Here is a tiny trained network, its code and every weight. The questions are about switching its units off for an input and a class, where a switched-off unit gives its printed mean instead of its output.

import numpy as np


def w(rows, s, z=0):
    codes = np.array(rows[::2]) - 128.0
    scale = np.full(codes.shape[1], s)
    scale[-1] = z or s
    return codes * scale


def f(y):
    return y / 2 * (1 + np.tanh(0.7978845608 * (y + 0.044715 * y**3)))


def log_softmax(a):
    a = a - a.max(-1, keepdims=True)
    return a - np.log(np.exp(a).sum(-1, keepdims=True))


def net(x, mask):
    res = np.array(x, float).reshape(1, 6) / 4 @ E
    y = f(res @ A[0][:, :-1].T + A[0][:, -1])
    res = res + np.where(mask, y, B[0][:, -1]) @ B[0][:, :-1]
    return log_softmax(res[-1] @ U[:, :-1].T + U[:, -1])


A, B = {}, {}
E = w([
[161,116,110,135,54,40,73,81,132],'x0',
[90,69,25,172,59,153,78,142,180],'x1',
[104,123,105,141,2,182,199,86,74],'x2',
[103,63,103,95,92,130,84,127,121],'x3',
[226,60,152,89,126,149,121,214,177],'x4',
[89,170,195,213,100,160,82,105,81],'x5',
],0.0096)
A[0] = w([
[168,161,199,167,139,171,64,193,97,138],'neuron 1',
[159,124,68,184,133,102,70,127,152,89],'neuron 2',
[198,108,88,66,165,127,168,158,137,124],'neuron 3',
[190,136,139,115,78,135,150,126,156,196],'neuron 4',
[135,136,157,152,132,91,85,135,193,179],'neuron 5',
[67,162,107,138,63,159,137,124,208,254],'neuron 6',
[12,191,137,121,162,166,185,104,160,146],'neuron 7',
[110,90,125,87,118,71,124,50,76,159],'neuron 8',
[142,244,171,188,130,111,191,29,128,169],'neuron 9',
[123,61,105,179,139,178,120,113,202,218],'neuron 10',
[170,205,127,150,184,1,102,42,163,173],'neuron 11',
[81,146,92,153,171,204,172,140,69,135],'neuron 12',
[149,68,72,128,100,128,95,136,163,208],'neuron 13',
[162,102,80,17,109,51,90,56,89,136],'neuron 14',
[119,158,79,160,97,161,130,194,109,110],'neuron 15',
[220,121,127,97,74,59,82,154,128,80],'neuron 16',
[140,104,59,81,139,115,131,209,178,129],'neuron 17',
[126,230,196,152,120,144,233,74,74,164],'neuron 18',
[178,48,63,152,70,186,169,193,183,144],'neuron 19',
[64,135,64,147,180,134,121,108,88,96],'neuron 20',
],0.0086,0.006)
B[0] = w([
[201,83,209,92,136,182,134,70,137,179],'neuron 1',
[90,154,157,132,107,131,153,191,133,163],'neuron 2',
[108,119,127,37,199,211,208,187,190,190],'neuron 3',
[125,114,190,103,161,136,139,177,95,167],'neuron 4',
[168,139,135,194,128,73,80,70,126,179],'neuron 5',
[133,76,144,141,133,113,99,145,88,203],'neuron 6',
[61,122,45,132,123,45,95,114,176,199],'neuron 7',
[127,72,214,145,119,181,112,52,97,186],'neuron 8',
[165,75,162,189,87,103,158,222,79,244],'neuron 9',
[140,110,164,137,132,112,56,138,46,193],'neuron 10',
[89,218,129,195,103,55,114,112,200,241],'neuron 11',
[64,147,96,126,94,66,68,144,112,181],'neuron 12',
[171,112,153,143,135,96,113,153,90,207],'neuron 13',
[119,37,173,75,183,119,117,88,157,209],'neuron 14',
[156,129,53,120,152,104,89,139,96,145],'neuron 15',
[49,101,51,132,141,163,107,102,144,181],'neuron 16',
[165,144,158,124,164,174,192,204,70,199],'neuron 17',
[196,139,255,153,103,79,100,249,87,255],'neuron 18',
[127,120,116,183,115,107,68,198,39,209],'neuron 19',
[139,72,90,98,114,113,110,97,94,160],'neuron 20',
],0.0076,0.012)
U = w([
[56,163,97,187,83,249,222,66,163,44],'0',
[108,176,121,75,167,146,242,152,194,121],'1',
[71,113,13,139,146,97,92,137,100,97],'2',
[190,78,188,102,149,185,157,140,84,170],'3',
[57,157,66,137,86,131,228,114,157,71],'4',
[135,110,169,107,168,109,87,1,152,140],'5',
[160,225,46,98,63,189,183,44,129,1],'6',
[129,161,138,232,82,30,107,172,108,159],'7',
],0.0091,0.0054)

Each question gives the input, the list of numbers given to net, and the class t.
The units are the neurons (one row each of A and B). Each row of codes is followed by its name. A weight is (code - 128) times the scale printed after its matrix; where a second scale follows, it is the last column's (A, B and U).
mask holds one flag per neuron, in row order. A switched-off neuron (its flag False) gives its mean, the last column of its row in B, instead of its output. The means were averaged over made-up inputs and are rounded, as every weight is.
A unit's drop is (log p(t) with every unit on - log p(t) with that unit switched off) / (log p(t) with every unit on - log p(t) with every unit switched off).
The circuit of an input: a set's keep is (log p(t) with only the set's units on - log p(t) with every unit switched off) / (log p(t) with every unit on - log p(t) with every unit switched off). Starting from the 12 units with the biggest drops (on a tie, the unit counted first), units are removed one at a time, each time the one whose removal leaves the highest keep (on an exact tie, the one counted first), for as long as the keep stays at least 0.8.
units of the circuit, in order: the units of the circuit, biggest drop first
top k neurons: the k neurons with the biggest drops, biggest first
drop when u is switched off: that unit's drop, to one decimal
input [-3,-3,-5,8,-7,-8], class 5: units of the circuit, in order	(neuron 14; neuron 9)
input [-7,-2,-3,3,1,-8], class 1: units of the circuit, in order	(neuron 3; neuron 18)
input [8,0,-8,3,-8,-8], class 5: units of the circuit, in order	(neuron 14)
input [-7,4,8,1,3,-3], class 2: units of the circuit, in order	(neuron 18; neuron 12)
input [3,7,1,6,-4,-6], class 3: units of the circuit, in order	(neuron 11; neuron 14)
input [-2,5,-7,-3,1,-4], class 3: top 3 neurons	(neuron 17; neuron 3; neuron 7)
input [7,3,8,-1,7,-2], class 3: top 4 neurons	(neuron 11; neuron 4; neuron 7; neuron 14)
input [-7,6,0,6,-1,0], class 2: top 2 neurons	(neuron 18; neuron 9)
input [-7,-8,2,8,0,7], class 7: top 3 neurons	(neuron 12; neuron 7; neuron 3)
input [7,-4,-3,1,5,7], class 5: top 2 neurons	(neuron 1; neuron 18)
input [-5,0,0,6,-2,-4], class 2: top 2 neurons	(neuron 18; neuron 1)
input [0,7,-8,2,6,1], class 3: top 2 neurons	(neuron 11; neuron 17)
input [6,3,-8,4,8,-5], class 3: top 2 neurons	(neuron 17; neuron 3)
input [-7,6,7,7,6,1], class 7: units of the circuit, in order	(neuron 19)
input [8,-1,-4,-4,8,8], class 5: top 4 neurons	(neuron 1; neuron 18; neuron 9; neuron 19)
input [-1,6,-8,7,2,-2], class 3: top 3 neurons	(neuron 17; neuron 11; neuron 7)
input [3,6,-2,8,0,-1], class 2: top 4 neurons	(neuron 18; neuron 9; neuron 11; neuron 16)
input [-5,7,-1,-8,8,2], class 3: drop when neuron 1 is switched off	0.1
input [6,6,0,7,0,-5], class 3: drop when neuron 11 is switched off	0.2
input [2,4,-7,4,-1,-4], class 2: drop when neuron 16 is switched off	0.4
input [2,0,-8,-3,6,-3], class 1: top neuron	(neuron 3)
input [-6,5,-1,2,-8,5], class 2: drop when neuron 11 is switched off	0.2
